Below is a small trained network, with its code and all its weights. Each question gives an input and a class and asks what happens when units are switched off, that is, made to give their printed mean instead of their output.

import numpy as np


def w(rows, s, z=0):
    codes = np.array(rows[::2]) - 128.0
    scale = np.full(codes.shape[1], s)
    scale[-1] = z or s
    return codes * scale


def f(y):
    return y / 2 * (1 + np.tanh(0.7978845608 * (y + 0.044715 * y**3)))


def log_softmax(a):
    a = a - a.max(-1, keepdims=True)
    return a - np.log(np.exp(a).sum(-1, keepdims=True))


def net(x, mask):
    res = np.array(x, float).reshape(1, 8) / 4 @ E
    y = f(res @ A[0][:, :-1].T + A[0][:, -1])
    res = res + np.where(mask, y, B[0][:, -1]) @ B[0][:, :-1]
    return log_softmax(res[-1] @ U[:, :-1].T + U[:, -1])


A, B = {}, {}
E = w([
[127,130,123,128,133,137,119,129],'x0',
[162,171,50,64,54,148,142,173],'x1',
[110,145,129,129,138,142,126,132],'x2',
[93,147,213,159,11,162,87,147],'x3',
[200,229,84,237,109,128,140,2],'x4',
[200,241,213,83,154,57,125,178],'x5',
[170,77,143,111,95,81,168,95],'x6',
[163,99,106,159,136,131,69,166],'x7',
],0.0074)
A[0] = w([
[150,59,56,170,111,150,42,130,116],'neuron 1',
[120,148,184,133,2,141,105,109,116],'neuron 2',
[195,194,180,125,180,84,67,175,2],'neuron 3',
[117,104,137,128,181,107,96,89,30],'neuron 4',
[113,144,157,116,79,153,70,103,17],'neuron 5',
[70,83,94,142,121,189,162,90,45],'neuron 6',
[70,114,226,210,244,129,144,79,79],'neuron 7',
[159,130,68,100,210,96,158,95,13],'neuron 8',
[163,125,91,91,193,165,173,129,43],'neuron 9',
[97,204,141,142,156,236,45,153,151],'neuron 10',
[112,166,51,108,209,122,107,119,57],'neuron 11',
[124,145,207,173,69,181,118,155,1],'neuron 12',
[130,174,31,65,70,145,151,139,82],'neuron 13',
[199,229,79,227,114,140,157,36,13],'neuron 14',
[154,154,126,166,113,150,106,78,54],'neuron 15',
],0.0095,0.0077)
B[0] = w([
[112,207,172,71,96,109,208,84,201],'neuron 1',
[114,85,60,195,189,82,155,102,213],'neuron 2',
[87,213,206,137,95,149,229,120,191],'neuron 3',
[134,127,150,168,66,84,115,220,127],'neuron 4',
[92,128,71,207,71,135,169,223,128],'neuron 5',
[169,227,245,174,119,154,222,167,179],'neuron 6',
[174,167,130,113,15,104,35,135,222],'neuron 7',
[102,73,51,207,89,49,188,156,165],'neuron 8',
[86,131,111,206,132,44,100,181,145],'neuron 9',
[166,93,109,127,194,111,137,84,213],'neuron 10',
[124,105,106,190,177,99,140,131,160],'neuron 11',
[116,64,70,216,98,61,193,167,153],'neuron 12',
[221,127,183,165,2,145,44,145,189],'neuron 13',
[73,76,173,57,157,178,108,175,255],'neuron 14',
[25,128,103,75,109,141,132,214,155],'neuron 15',
],0.0091,0.0077)
U = w([
[111,240,161,131,96,147,252,115,20],'0',
[95,103,45,193,138,76,148,136,62],'1',
[30,71,135,35,137,172,88,215,58],'2',
[183,165,110,140,35,131,21,128,59],'3',
[122,155,93,100,134,134,132,66,254],'4',
[155,135,105,116,171,141,124,71,250],'5',
[136,146,100,118,150,137,125,72,235],'6',
],0.011,0.012)

Each question gives the input, the list of numbers given to net, and the class t.
The units are the neurons (one row each of A and B). Each row of codes is followed by its name. A weight is (code - 128) times the scale printed after its matrix; where a second scale follows, it is the last column's (A, B and U).
mask holds one flag per neuron, in row order. A switched-off neuron (its flag False) gives its mean, the last column of its row in B, instead of its output. The means were averaged over made-up inputs and are rounded, as every weight is.
A unit's drop is (log p(t) with every unit on - log p(t) with that unit switched off) / (log p(t) with every unit on - log p(t) with every unit switched off).
The circuit of an input: a set's keep is (log p(t) with only the set's units on - log p(t) with every unit switched off) / (log p(t) with every unit on - log p(t) with every unit switched off). Starting from the 12 units with the biggest drops (on a tie, the unit counted first), units are removed one at a time, each time the one whose removal leaves the highest keep (on an exact tie, the one counted first), for as long as the keep stays at least 0.8.
units of the circuit, in order: the units of the circuit, biggest drop first
k most important neurons: the k neurons with the biggest drops, biggest first
drop of u: that unit's drop, to one decimal
input [7,5,7,4,-4,-3,6,-1], class 6: 3 most important neurons -> neuron 14; neuron 7; neuron 2
input [6,-3,2,-2,7,-1,-5,-2], class 2: most important neuron -> neuron 14
input [-4,6,5,4,-5,0,-8,-6], class 5: units of the circuit, in order -> neuron 10; neuron 14
input [2,4,3,-7,-6,0,2,-2], class 1: 3 most important neurons -> neuron 14; neuron 9; neuron 8
input [2,8,-3,-2,8,-5,-5,-1], class 2: 3 most important neurons -> neuron 14; neuron 15; neuron 7
input [-4,4,-7,6,4,-4,-7,7], class 4: units of the circuit, in order -> neuron 1; neuron 10
input [-1,5,-6,1,-2,6,5,-8], class 4: units of the circuit, in order -> neuron 6; neuron 3
input [-1,-6,5,-8,6,5,-6,-6], class 1: 3 most important neurons -> neuron 8; neuron 11; neuron 9
input [-4,1,-4,2,-4,-7,2,4], class 0: 2 most important neurons -> neuron 1; neuron 6
input [0,-2,0,-1,-5,8,8,1], class 0: 2 most important neurons -> neuron 3; neuron 14
input [-7,3,-1,-7,-1,1,-1,2], class 1: 2 most important neurons -> neuron 8; neuron 9
input [-7,-4,-8,5,-7,6,5,-2], class 6: 2 most important neurons -> neuron 14; neuron 2
input [-3,-2,1,5,6,-7,-1,-2], class 0: 2 most important neurons -> neuron 6; neuron 1
input [-4,7,1,4,1,-7,4,2], class 0: 3 most important neurons -> neuron 1; neuron 6; neuron 7
input [3,8,-7,-3,6,-2,0,1], class 3: units of the circuit, in order -> neuron 13
input [3,2,-4,5,-1,6,7,2], class 5: 2 most important neurons -> neuron 2; neuron 1
input [-7,-3,-5,8,-2,4,-7,-7], class 1: units of the circuit, in order -> neuron 12; neuron 2
input [-7,-8,0,-6,8,-4,8,5], class 2: units of the circuit, in order -> neuron 14; neuron 15
input [-2,7,-2,7,-4,5,0,0], class 1: units of the circuit, in order -> neuron 2; neuron 12
input [-3,-3,2,8,7,-6,8,-7], class 1: units of the circuit, in order -> neuron 2
input [7,8,7,-2,-5,7,-2,-5], class 3: drop of neuron 13 -> 1.1
input [-2,-8,-6,-2,8,5,-5,-1], class 2: drop of neuron 9 -> 0.0
input [-2,-3,-1,8,-3,2,-3,-2], class 1: drop of neuron 12 -> 0.1
